How the nodes are linked:
at | tu ve lu fo si
lebe | mido vesi gigo puso govo
gigo | lizo lebe govo vizi kefo
nuka | saba vone volo node subi
keto | puso ludo nose nube guto
mena | bepu mamu mesu ribo zali
rere | vone zeka dozu bute node
rila | gemi vani ludu zede muki
muki | maze ludu nefi tola vefe
kuge | suvi sebe lasu kope sipi
napa | ludo fefe doma nora nube
govo | tusa gigo kefo suda vemo
suda | kefo vizi nivu rami boke
puso | gigo repa vizi nose suda
vufe | gavu debe gofu mato gute
sipi | rila lasu zede vone saba
leme | kope vosi zeka dedi rere
duri | dero rava dazi sebe suvi
nefi | rava muki vefe ragu sebe
kida | vufe faza mato rava dero
fila | sebe ragu bevi vosi kope
rava | mato maze duri vefe dazi
ribo | mesu lazu vasu zuli luru
gute | fefe gofu mogi maso nora
vizi | govo puso suda guto nivu
mido | dupe luru lizo gigo tusa
bevi | kuge fila kope leme zilu
vefe | duri nefi sebe fila kuge
zilu | sipi kope vone rere nuka
zede | ludu sipi saba nuka tola
nose | vizi keto guto tari rami
kefo | gosa govo vemo nivu sere
dasi | ribo kapu zuli pagi vesi
zeka | zilu leme rere dupe dozu
luti | zuti mazi ludo napa keto
vesi | luru zuli lebe repa gigo
mogi | napa gute nora konu baze
lizo | bute mido tusa govo gosa
kope | lasu bevi zilu zeka vone
dozu | nuka rere node favi mamu
zafe | mamu favi lazu kapu ribo
node | volo dozu mamu zafe mena
lazu | mena zafe ribo dasi vasu
lafi | faza gemi maze muki rava
doma | keto napa nube baze tari
mato | gofu kida dero duri maso
guto | suda nose rami debe gavu
femi | baze konu gemi rila lafi
subi | ragu volo bepu mena vosi
vani | femi suvi rila sipi ludu
vasu | zali ribo luru vesi mido
dupe | rere dedi bute lizo favi
zuti | vesi pagi repa ludo puso
veku | tari baze faza lafi kida
fefe | luti gufu napa mogi doma
rami | nivu guto gavu vufe gufu
faza | debe veku kida maze mato
mamu | subi node mena lazu mesu
dedi | zeka zali dupe mido bute
boke | sere nivu mazi gufu luti
sebe | dazi vefe kuge bevi lasu
nube | nose doma tari veku debe
nora | doma mogi baze femi veku
suvi | konu dazi vani lasu rila
volo | tola nuka subi mamu bepu
nivu | vemo suda boke gavu mazi
bute | dozu dupe favi tusa zafe
ragu | vefe tola fila bepu bevi
dazi | maso duri suvi kuge vani
gemi | veku femi lafi ludu maze
dero | gute mato maso dazi konu
gofu | gufu vufe gute dero mogi
mazi | pagi boke luti fefe ludo
zali | leme mesu dedi luru dupe
debe | rami tari vufe kida gofu
luru | dedi vasu mido lebe lizo
vosi | bevi bepu leme zali zeka
maze | kida lafi rava nefi duri
tari | guto nube debe faza vufe
ludo | repa luti keto doma nose
gavu | boke rami gufu gofu fefe
baze | nube nora veku gemi faza
ludu | lafi rila muki saba nefi
gosa | zafe tusa kapu vemo dasi
sere | dasi vemo pagi mazi zuti
kapu | lazu gosa dasi sere zuli
bepu | fila subi vosi mesu leme
vone | zede zilu nuka dozu volo
konu | nora maso femi vani gemi
saba | muki zede tola volo ragu
vemo | kapu kefo sere boke pagi
tusa | favi lizo gosa kefo kapu
tola | nefi saba ragu subi fila
maso | mogi dero konu suvi femi
mesu | vosi mena zali vasu dedi
repa | lebe zuti puso keto vizi
zuli | vasu dasi vesi zuti lebe
lasu | vani kuge sipi zilu zede
gufu | mazi gavu fefe gute napa
favi | node bute zafe gosa lazu
pagi | zuli sere zuti luti repa

In the rows, zero is written as 25.

The rows follow the links: the fewer symbols apart two nodes are, the more alike their rows tend to be.

Named rows; a name shown again gets a slightly different row:
duri -> [ 32  33  27  19  46  27  19  27  33  19  24  26  30  27  29  27  13  30  30  19  17  26  21  24  12  19  20  28  25  31  19  31  22  29  20  27  22  18  26  39  29  26  15  31  22  30  12  23  23  26  26  31  26  26  17  20  24  25  22  10  28]
suda -> [ 25  21  26  29  19  23  30  17  29  34  25  24  20  20  18  11  40  30  21  31  30  18  24  22  32  20  27  18  22  33  29  23  33  27  28  23  24  24  28  15  22  23  30  24  28  27  24  26  31  30  22  12  32  24  32  49  27  21  26  37  27]
subi -> [ 19  32  20  17  23  32  13  34  27  19  21  25  29  30  22  38  13  23  32  22  25  29  22  23  24  33  26  34  34  19  29  30  17  28  25  34  20  26  20  25  21  27  32  23  25  23  32  29  23   9  26  33  26  23  25   6  33  22  17  26  30]
lebe -> [ 20  16  24  35   7  20  33  19  17  31  29  25  16  25  21  22  39  21  22  30  33  24  29  26  37  31  29  19  22  23  27  17  30  17  30  20  30  36  27  13  24  23  28  22  26  23  37  24  28  27  24  19  23  24  32  32  23  27  31  39  22]
tusa -> [ 16  20  21  28   6  26  26  26  21  30  23  24  22  23  18  24  35  22  22  31  34  24  26  23  37  32  31  24  28  20  33  22  26  24  32  27  24  30  23   9  18  25  38  20  29  20  38  29  28  19  23  19  27  23  35  29  31  21  24  42  26]
ribo -> [ 16  24  20  26  12  26  19  23  26  27  25  26  16  28  13  29  29  23  33  29  34  23  25  21  35  35  29  27  30  25  32  25  24  21  30  29  22  37  25  13  19  25  32  23  26  26  40  28  31  12  23  22  30  22  34  23  32  23  21  42  32]
muki -> [ 28  33  25  15  37  31  19  35  30  19  20  24  38  25  32  30  12  27  23  20  18  28  21  25  15  21  23  31  29  22  25  32  19  34  22  31  22  11  20  35  25  27  27  26  26  22  16  28  19  22  27  33  24  25  18  14  28  22  19  11  25]
kida -> [ 34  26  31  23  36  25  31  28  26  24  22  24  36  20  35  17  24  27  15  22  17  26  24  29  15  12  22  23  21  25  20  26  28  32  21  21  27  10  24  35  29  25  22  26  26  23   9  25  20  39  27  26  21  27  17  32  19  24  27  10  18]
vasu -> [ 16  24  19  26  11  27  21  23  25  28  25  26  18  27  14  28  30  24  31  30  33  24  25  21  36  34  29  26  30  24  32  25  24  22  30  30  22  35  24  12  19  24  34  23  27  25  40  28  31  13  23  21  31  22  35  25  32  22  21  43  31]
vani -> [ 30  34  26  16  42  30  17  31  33  19  22  25  34  26  29  27  12  30  27  20  17  27  20  24  13  20  20  30  28  27  22  32  20  33  21  30  21  13  23  38  26  27  22  29  24  26  13  27  21  23  26  32  26  25  18  18  27  23  18  11  28]
vufe -> [ 35  27  29  24  39  23  28  18  35  28  25  25  26  21  25  11  30  34  22  25  21  20  21  23  19  12  20  19  20  37  22  28  31  30  23  22  23  15  29  30  27  25  20  29  25  30   9  24  27  36  24  17  31  26  23  46  23  23  26  20  27]
vefe -> [ 27  32  25  16  33  31  20  37  26  19  20  24  38  25  33  32  12  24  22  20  18  30  22  26  15  22  23  32  29  17  24  30  19  33  22  31  24  13  20  35  25  27  27  24  26  20  18  28  17  21  27  34  21  25  18  10  27  23  21  12  22]
tari -> [ 35  24  30  27  38  21  30  15  33  29  27  25  21  22  24  12  31  33  24  26  22  20  23  24  21  14  21  18  18  38  21  25  32  26  22  20  24  21  30  30  29  24  16  29  24  32  12  22  28  37  24  18  30  26  23  46  21  25  28  21  27]
leme -> [ 17  29  20  18  16  32  17  36  21  21  21  25  31  27  24  37  16  20  27  24  27  29  24  24  27  34  28  33  34  14  31  28  17  28  27  33  23  25  19  21  19  26  35  21  27  19  35  30  22  11  26  32  23  23  26   5  32  23  18  28  26]
kefo -> [ 22  17  25  35  13  18  31  15  21  31  31  26  12  25  18  21  39  23  27  30  32  21  29  25  36  30  27  18  21  29  27  18  31  16  29  19  28  38  30  15  25  23  23  24  25  28  34  22  31  29  23  17  26  25  32  36  21  28  31  38  26]
nube -> [ 34  24  30  29  37  20  31  14  32  29  28  26  21  23  24  12  33  32  24  26  22  20  24  24  22  15  20  17  17  38  20  24  32  25  23  19  26  22  31  30  29  24  15  30  24  32  13  21  29  37  23  17  30  27  24  45  20  25  29  21  26]
dazi -> [ 32  34  27  17  45  28  18  28  33  20  23  26  31  27  29  27  13  30  29  20  17  26  21  23  12  20  20  29  26  30  21  32  22  30  19  28  21  16  25  40  28  26  17  30  23  29  13  24  22  24  26  31  27  26  17  19  25  25  21  10  28]
veku -> [ 33  26  30  22  36  26  30  28  29  26  21  23  36  18  33  14  25  29  14  23  18  24  23  28  16  11  22  22  21  27  22  27  28  34  22  23  25   8  24  32  27  26  25  25  26  22   8  25  21  37  26  23  23  27  19  37  22  22  26  13  19]
baze -> [ 33  26  30  22  36  26  29  27  31  26  21  23  35  18  32  12  27  31  15  25  18  23  21  27  17  11  22  22  22  28  23  27  29  35  22  23  25   8  24  31  26  25  25  26  27  23   8  26  22  37  26  22  26  26  20  39  23  22  25  14  21]
pagi -> [ 24  19  24  33  18  19  29  13  26  32  30  26  12  25  16  17  38  28  28  30  31  19  26  23  35  26  26  18  21  33  27  21  32  18  28  20  25  35  30  16  24  23  23  26  25  30  30  23  33  28  23  15  31  25  33  42  23  26  28  39  29]
femi -> [ 34  28  30  24  42  24  28  26  26  21  27  25  29  25  35  25  18  27  23  19  16  27  25  28  14  18  20  25  21  28  17  26  25  26  19  21  27  18  27  40  32  25  13  30  22  28  11  21  21  34  27  31  21  28  16  22  18  29  28   8  22]
keto -> [ 28  17  29  32  19  20  37  20  23  33  25  23  25  18  26  10  40  26  14  29  27  21  27  28  29  17  26  17  18  27  25  20  33  26  26  18  30  20  27  18  26  24  28  23  27  23  20  25  26  39  24  15  25  26  27  47  21  23  31  29  19]
kope -> [ 23  33  21  19  32  29  14  30  26  17  25  27  25  32  24  40  10  23  36  20  23  30  24  23  21  33  24  33  31  23  23  30  17  23  23  31  22  31  23  33  26  26  20  27  22  28  29  25  23  13  27  36  24  24  22   2  28  28  20  19  30]
nefi -> [ 27  33  25  16  35  32  20  37  28  18  20  24  38  25  32  30  12  26  23  20  18  29  22  26  15  22  23  32  29  19  24  31  19  33  21  31  23  12  19  34  24  27  27  25  26  21  17  28  18  22  27  34  22  25  18  12  28  23  20  12  23]
faza -> [ 34  26  30  23  35  25  31  28  27  25  22  24  37  19  35  16  25  29  14  23  18  25  23  28  16  11  22  23  22  25  21  26  28  33  21  22  27   9  24  33  28  26  23  25  26  23   8  25  20  38  27  24  22  27  19  34  21  23  26  11  18]
lizo -> [ 16  21  21  27   7  26  24  25  23  30  23  24  21  24  17  24  34  23  24  30  34  23  25  23  37  31  31  24  29  21  33  23  26  24  31  28  24  30  23   9  18  24  38  20  29  21  38  29  29  17  23  19  28  23  34  28  32  21  23  42  26]

Each walk starts at a row. The symbols on each line, taken left to right, move it on to the next node.
Answer with the node's row; about right is enough.
[ 34  22  30  30  36  19  32  14  30  29  29  26  20  23  25  13  33  31  24  26  22  20  25  24  22  16  21  17  17  37  21  23  33  24  23  18  26  24  32  29  30  24  15  30  23  32  14  21  29  38  24  17  28  27  23  45  18  26  29  22  25]
tu lu si [ 31  18  30  34  24  18  37  17  23  31  28  24  23  20  28  12  38  26  16  28  25  21  28  28  27  17  24  16  17  30  21  19  35  23  25  16  30  23  29  23  29  24  21  25  25  26  19  22  26  41  25  16  23  28  25  45  17  27  33  24  20]
ve lu tu [ 26  20  27  30  19  23  31  18  29  34  24  24  22  19  19  10  40  30  19  31  30  19  25  24  31  19  26  18  22  31  29  23  33  28  28  22  24  22  27  15  22  24  31  23  28  25  23  27  30  31  22  12  31  24  31  49  26  21  26  35  25]
[ 18  17  23  33   5  22  31  22  17  30  27  24  19  23  21  23  37  20  21  30  33  23  29  27  37  30  30  21  24  20  29  19  28  21  30  22  29  33  25  11  22  24  32  20  27  21  38  26  28  25  24  19  23  24  33  30  25  26  30  40  22]
tu tu fo [ 17  23  20  26   8  27  21  24  26  28  24  25  19  25  15  26  31  24  28  30  34  23  25  22  36  33  29  25  30  24  33  24  24  24  30  30  23  33  24  11  18  24  36  22  28  24  39  29  30  14  23  20  30  22  35  27  33  22  21  42  29]
fo lu fo tu [ 22  16  25  35  11  19  32  16  19  31  30  25  13  25  19  21  38  22  25  30  32  22  30  26  36  30  28  18  21  27  26  17  31  16  29  19  29  38  30  15  25  23  24  24  25  27  36  23  30  28  23  17  25  25  32  34  21  28  31  38  24]
[ 25  30  25  21  31  27  20  33  21  16  25  25  30  30  32  39  10  20  29  19  20  32  26  27  18  30  24  33  28  18  21  27  17  23  21  28  26  26  22  35  28  27  20  26  22  24  26  23  19  20  28  38  18  26  18   1  23  29  24  14  23]
ve ve fo ve [ 22  34  21  18  31  29  13  30  27  18  24  27  25  32  24  40  10  24  37  21  23  29  23  23  21  33  24  33  31  23  25  30  16  24  23  32  21  30  23  31  25  27  22  27  23  27  30  25  24  12  26  36  25  24  22   3  30  27  18  21  31]
ve si si [ 19  33  20  17  25  31  12  33  28  19  21  26  28  30  22  38  12  24  33  22  25  29  22  22  23  33  26  34  34  21  28  31  16  27  25  34  20  27  20  26  22  27  30  25  25  24  31  28  23   9  25  33  27  22  25   5  33  23  17  25  31]
[ 17  30  20  18  19  32  15  36  24  20  21  24  31  27  24  37  15  21  28  24  27  30  23  24  26  33  28  34  34  16  30  29  17  28  27  34  21  24  19  23  20  27  35  22  27  20  33  30  22  10  26  32  25  22  26   6  33  23  18  28  27]
lu lu si si fo [ 16  24  19  26  13  26  19  22  25  26  26  26  15  29  14  31  28  23  34  29  34  24  25  22  36  36  29  27  30  26  31  25  23  19  29  29  21  39  26  14  20  25  30  24  25  27  41  27  31  12  23  23  29  22  33  20  31  25  21  41  33]
ve ve fo [ 17  19  21  29   5  25  27  25  20  31  24  24  22  23  19  24  35  21  21  31  34  23  27  24  37  30  31  24  27  20  32  21  27  24  31  27  25  30  23   9  19  24  38  19  29  20  38  28  28  20  23  19  25  23  34  30  29  23  25  41  24]
[ 34  32  28  20  46  26  21  26  32  20  26  26  28  27  30  27  14  29  30  19  16  26  22  24  12  20  19  28  23  31  18  30  23  27  19  25  23  19  26  40  30  26  14  31  22  30  13  22  22  28  26  31  26  26  17  20  22  27  23   9  27]
lu tu ve [ 34  26  30  24  37  25  31  28  25  24  24  24  35  21  36  19  23  27  15  22  17  26  25  29  15  13  21  23  20  25  19  25  27  31  20  21  28  11  25  35  30  25  20  26  25  23   9  24  19  38  27  27  19  28  17  29  19  26  28   9  17]
ve fo lu tu [ 33  26  30  24  38  24  31  28  25  23  24  24  34  21  37  21  21  26  17  21  16  26  25  29  14  14  21  24  20  24  18  25  26  29  19  21  28  13  25  36  31  26  18  27  24  24  10  22  19  38  27  28  19  28  16  27  18  26  28   8  18]
[ 16  28  20  20  15  30  18  36  20  20  21  24  30  27  25  37  17  19  26  24  28  30  24  25  27  34  29  33  34  13  30  27  18  27  28  32  24  26  19  21  19  27  35  21  27  18  36  29  21  12  26  32  21  23  27   5  31  24  20  28  24]
tu tu tu fo ve [ 25  30  25  20  31  29  21  36  21  17  24  25  34  28  35  37  11  20  25  19  20  32  26  28  17  27  24  33  28  15  22  28  18  26  22  27  26  21  20  35  28  27  23  25  23  21  24  25  18  22  28  37  17  26  17   2  24  28  23  12  21]
tu ve ve [ 31  34  26  16  45  29  18  29  34  20  22  26  32  26  29  27  12  31  28  20  17  26  20  24  13  19  21  30  27  29  21  31  21  32  20  29  20  15  24  39  27  26  19  29  24  28  13  25  22  24  26  31  27  26  17  19  26  24  20  11  28]
[ 28  34  26  15  39  32  18  34  31  19  19  24  36  25  31  29  12  28  25  21  18  28  20  25  14  20  22  31  29  23  24  32  20  34  21  31  21  12  21  36  25  27  26  27  25  23  14  28  20  22  26  33  25  25  18  16  28  23  19  11  25]
tu fo fo [ 24  30  24  21  32  27  20  32  21  16  25  26  28  31  31  40  10  21  31  19  20  31  26  26  18  31  24  32  29  19  21  27  18  22  22  27  26  28  23  35  28  26  19  27  22  25  26  23  20  19  28  38  19  26  19   1  24  30  24  14  25]
ve si si [ 23  32  23  19  32  29  15  30  25  17  26  27  25  32  26  41  10  23  36  20  22  30  25  24  20  34  24  33  30  22  23  29  18  22  23  30  23  31  23  34  27  26  19  28  22  28  29  24  23  14  26  37  23  25  21   1  26  29  21  18  29]
